In the rows, 128 means zero.
Rows, each with its class:
[160 172 117  89 134  78 164 156  86 153 173 119  80 127 151 156 125  61
 161 158 145 131  88  67 144 140 124 172 185 144  49 139 126 151  97 137
 142 123 130 214 157 127  91 147 130 167 147 170]  Rj
[133  88 107 151 109 130 154 103 142  43 101 112 118 105 130 122 120 122
 123  94  93 144 114 146 113 132 154 129 128 130 122 136 136 114 133 119
 134 117 157 164 118 103 158 141 119 112 153 133]  LC
[112 116 131 139 127 126 148 161 108 230 106 107 160 124 113 111 138 141
 125 121 168 104 167 139 130  92 132 118 110 126 176 136 115 138 116  86
 147 132 144 150 125  97 148  82 127 142 115  99]  SR
[137 128 114 154  96 119 148 111 121  96 152 145 127 142 108 134 149  96
 106 129  80 109 114 190 116 124 171 133 127 118 151 111 136 140 111 104
 118 138 130 120 102  91 133 104 150 125 124 153]  SR
[123 139 122 142 110  79 141 171 125 252 207 129 115 119 114 157 132  59
 115 153 102 110 114 145 129  78 126 153 121 125  79  97 132 152  95 118
 130 102 132  87  97 105  85 115 148 123 171 165]  Bf
[144 174  82 132 108 119 139 128 138 149 138 137  96 107  96 110  96 109
 114 126 106 163 125 147  87  62 190 143 142 126 135 113 135 156 119 135
 120 134 135 135 112 142 130  94 130 193 161 135]  SR
[111 117 139 154 124 110 168 113 137  70 108 115 147 129 174 120 140 115
  98  87 117 157 107 113  80 125 149 109 111 128 101 146 142 105 118 129
 141 145 116 186 128  87 151 138 129 132 138 116]  Bf
[100 141 127 127 111  95 141 134 132  74 109 123 124 139 154 123 122 118
 135 124 129 144 101 113 122 147 157 136 166 107 122 159 121 136 113 134
 147 146 130 196 117  97 132 140 117 194 102 149]  Rj
[126 124 157 121 128 120 112 144 145 198 122 100 109 127 137 126 100 111
 135 117 128  94 133 136 106  90 139 145 128 142  83 102 120 133 111 198
 157 123 111 104  97 127  95 122 139 125 142 130]  SR
[106 151 120 136 120 113 158 119 113 175 129 120 132 130  41 108 115  91
 103 122 122 137 137 153  84  79 141 139 101 127 150 127 135 146 142 125
 169 149 135 135 115 116 131  94 131 223 109 129]  Bf
[113 125 149 152 148  97 157 151 113 198 107 103 154 147 166 121 154  97
  65 104 135 141 105 101  19 167 168 122 109 129 113 121 110 119 127 147
 167 134 110 146 117 121  97 153 128 138 137 125]  Rj
[140 148 102 153 119 104 169 155  98 216 135 129 119 128  94 115 116  95
  75  92 126 163 127 103  91  96 153 131 130 132 156 120 143 165 172 136
 128 141 116 160 105 137 138 108 119 172 127 140]  SR
[106 140 115 126 147 118 156 117 107 158 130  93 147 112 118 124 105 120
 110 119 122 140 120 119  72 114 145 134  95 116 133 122 130 134 146 121
 180 144 146 132 129 125 137 126 126 146 105 125]  LC
[109 127 105 136 121 115 136 124 120 118 139 115 159 137 134 129 159 105
 105 129 101 142 115 138 141 150 147 156 113 101 126 127 131 154 118  98
 130 126 158 138 122  95  95 159 136 139  86 160]  SR
[140 129 109 122 140 100 127 160 104 161 145 102 127 109  84 119 129  97
 105 160 154 139 122 129 110 150 157 146  95 118 144 125 130 127 128 101
 168 143 159  92 104 151 123 133 130 133  98 128]  Bf
[108 118 124 129 142 113 172  99 135 137 144 125 107 116 111 150  96 104
 131  94  99 139 138 137  95  52 152 128 120 118  49 123 123 134 114 128
 179 115 155 134 144 122 113 116 111 145 160 121]  PQ
[ 89 124 136 137 139  96 155 146  98 202 106 105 173 149 173 138 126 120
 103  82 148 152 126 108  96 124 110 113 109 114 107 175  98 154 124 140
 192 133 113 170 143  93 125 112 121 162 120 110]  PQ
[125 116 154 141 143 104 148 118 128  88  71  94 120 117 162 122 137 120
 133  98 138 142 125 124 109 124 172 122 147 130 110 136 122 123 120 135
 195 138 146 170 118  84 141 144 126 140 126 118]  LC
[118 155 125 113 119 107 162 130 121 143 146 111 135 134 143 141 121  95
 107 118 119 131 104 113 120 113 153 181 153 114  57 145 108 142 119 128
 158 138 115 175 135  81 110 129 126 113 139 169]  SR
[123 141 100  96 129 123 162 139 111 206 148 123 105 119 108 157 119  88
 159 124 130 109 144 102 129  65 156 156 143 142 128 132 141 162 135  97
 109 166 141 200 131  85 168  83 123 181 154 122]  LC
[129 119 118 130 122 111 168 113 127  77 136 114  93 111  94 141 112  83
 162 125  90 116 116 152 135  99 155 146 124 107 128 117 136 151 133 102
 166 138 140 143 122  85 153 117 113 138 130 154]  LC
